Here is a tiny trained network, its code and every weight. The questions are about switching its units off for an input and a class, where a switched-off unit gives its printed mean instead of its output.

import numpy as np


def w(rows, s, z=0):
    codes = np.array(rows[::2]) - 128.0
    scale = np.full(codes.shape[1], s)
    scale[-1] = z or s
    return codes * scale


def f(y):
    return y / 2 * (1 + np.tanh(0.7978845608 * (y + 0.044715 * y**3)))


def log_softmax(a):
    a = a - a.max(-1, keepdims=True)
    return a - np.log(np.exp(a).sum(-1, keepdims=True))


def net(x, mask):
    res = np.array(x, float).reshape(1, 4) / 4 @ E
    y = f(res @ A[0][:, :-1].T + A[0][:, -1])
    res = res + np.where(mask, y, B[0][:, -1]) @ B[0][:, :-1]
    return log_softmax(res[-1] @ U[:, :-1].T + U[:, -1])


A, B = {}, {}
E = w([
[82,67,53,216,88],'x0',
[1,136,142,93,135],'x1',
[114,90,201,200,185],'x2',
[140,20,88,68,192],'x3',
],0.0097)
A[0] = w([
[153,156,165,87,156,88],'n0',
[167,140,81,105,89,116],'n1',
[195,104,123,109,62,45],'n2',
[176,87,130,121,125,16],'n3',
[181,103,157,170,133,59],'n4',
[107,171,171,154,61,90],'n5',
[119,63,135,85,147,78],'n6',
[117,90,103,93,165,33],'n7',
[113,131,155,171,205,33],'n8',
[137,97,82,81,160,154],'n9',
[130,164,166,80,167,87],'n10',
[142,138,140,116,137,15],'n11',
[135,145,63,78,82,75],'n12',
[127,148,148,141,101,27],'n13',
[151,154,168,158,60,104],'n14',
[132,120,119,81,61,19],'n15',
[115,94,206,176,130,74],'n16',
[193,126,120,156,118,2],'n17',
[120,144,92,72,93,92],'n18',
[141,131,159,105,125,27],'n19',
[106,93,190,163,151,123],'n20',
[165,143,196,84,127,92],'n21',
[51,122,145,98,137,23],'n22',
[224,151,104,174,121,139],'n23',
[88,84,66,204,75,5],'n24',
[113,147,155,99,153,52],'n25',
[127,40,128,73,150,37],'n26',
[129,96,129,111,157,56],'n27',
[6,129,143,99,123,42],'n28',
[126,164,141,151,111,66],'n29',
[84,165,141,134,106,53],'n30',
[138,97,183,166,169,77],'n31',
[125,146,141,141,114,39],'n32',
[110,162,162,148,67,125],'n33',
[94,140,103,76,85,40],'n34',
[126,163,143,148,110,69],'n35',
[139,140,141,115,140,15],'n36',
[109,95,172,145,171,84],'n37',
],0.016,0.007)
B[0] = w([
[85,73,82,177,83,194],'n0',
[118,163,153,148,109,194],'n1',
[135,148,174,110,85,176],'n2',
[187,109,138,109,136,150],'n3',
[138,158,178,96,82,182],'n4',
[166,129,89,121,186,202],'n5',
[161,133,104,127,166,195],'n6',
[196,131,107,119,154,171],'n7',
[155,189,99,130,76,172],'n8',
[149,143,125,129,185,222],'n9',
[96,71,97,185,95,196],'n10',
[236,98,107,135,48,121],'n11',
[112,198,98,165,114,201],'n12',
[183,131,100,131,126,132],'n13',
[164,118,108,112,179,198],'n14',
[168,172,109,139,76,149],'n15',
[127,173,119,149,108,197],'n16',
[194,93,182,62,96,161],'n17',
[118,177,131,169,109,184],'n18',
[182,103,111,154,88,130],'n19',
[112,189,122,150,108,206],'n20',
[88,77,89,184,98,207],'n21',
[182,107,179,76,103,177],'n22',
[121,101,196,97,144,255],'n23',
[90,50,81,213,76,240],'n24',
[149,96,131,135,92,149],'n25',
[174,123,98,127,172,214],'n26',
[151,136,111,126,137,150],'n27',
[175,97,231,80,101,223],'n28',
[194,119,72,89,161,151],'n29',
[181,115,139,115,149,152],'n30',
[135,184,116,149,100,196],'n31',
[172,125,113,121,125,125],'n32',
[155,118,97,109,192,196],'n33',
[140,161,158,137,87,166],'n34',
[163,125,101,118,152,150],'n35',
[254,102,91,139,34,121],'n36',
[143,163,135,146,121,183],'n37',
],0.014,0.0099)
U = w([
[177,118,65,113,199,120],'0',
[97,33,69,163,52,110],'1',
[154,110,211,84,80,148],'2',
[119,237,109,136,77,106],'3',
[7,126,146,116,207,250],'4',
[78,125,90,70,127,75],'5',
[96,122,94,72,121,81],'6',
],0.016,0.017)

Each question gives the input, the list of numbers given to net, and the class t.
The units are the neurons (one row each of A and B). Each row of codes is followed by its name. A weight is (code - 128) times the scale printed after its matrix; where a second scale follows, it is the last column's (A, B and U).
mask holds one flag per neuron, in row order. A switched-off neuron (its flag False) gives its mean, the last column of its row in B, instead of its output. The means were averaged over made-up inputs and are rounded, as every weight is.
A unit's drop is (log p(t) with every unit on - log p(t) with that unit switched off) / (log p(t) with every unit on - log p(t) with every unit switched off).
The circuit of an input: a set's keep is (log p(t) with only the set's units on - log p(t) with every unit switched off) / (log p(t) with every unit on - log p(t) with every unit switched off). Starting from the 12 units with the biggest drops (on a tie, the unit counted first), units are removed one at a time, each time the one whose removal leaves the highest keep (on an exact tie, the one counted first), for as long as the keep stays at least 0.8.
units of the circuit, in order: the units of the circuit, biggest drop first
unit that matters most: the unit with the biggest drop
top k neurons: the k neurons with the biggest drops, biggest first
drop of u: that unit's drop, to one decimal
input [5,6,-2,4], class 2: units of the circuit, in order => n28
input [-8,-8,-7,-1], class 1: top 3 neurons => n21, n0, n10
input [-2,8,8,-5], class 2: top 2 neurons => n28, n22
input [6,-7,6,3], class 2: top 3 neurons => n4, n23, n17
input [-7,-6,3,0], class 1: top 2 neurons => n21, n0
input [0,1,7,-7], class 0: top 4 neurons => n5, n33, n14, n29
input [-1,4,5,4], class 3: top 2 neurons => n20, n23
input [6,8,1,-1], class 2: top 2 neurons => n28, n22
input [8,-7,8,8], class 0: top 4 neurons => n26, n6, n3, n9
input [2,6,-6,-6], class 0: top 3 neurons => n5, n33, n30
input [4,5,3,-5], class 0: top 3 neurons => n5, n33, n23
input [-6,-8,-6,-8], class 0: top 3 neurons => n14, n5, n33
input [-2,-7,-5,6], class 2: top 2 neurons => n2, n23
input [-6,1,6,3], class 1: unit that matters most => n10
input [5,6,6,-6], class 0: top 2 neurons => n5, n33
input [-6,-2,8,7], class 3: drop of n31 => 0.4
input [5,8,-7,-3], class 2: drop of n28 => 1.8
input [3,7,5,2], class 2: drop of n28 => 1.1
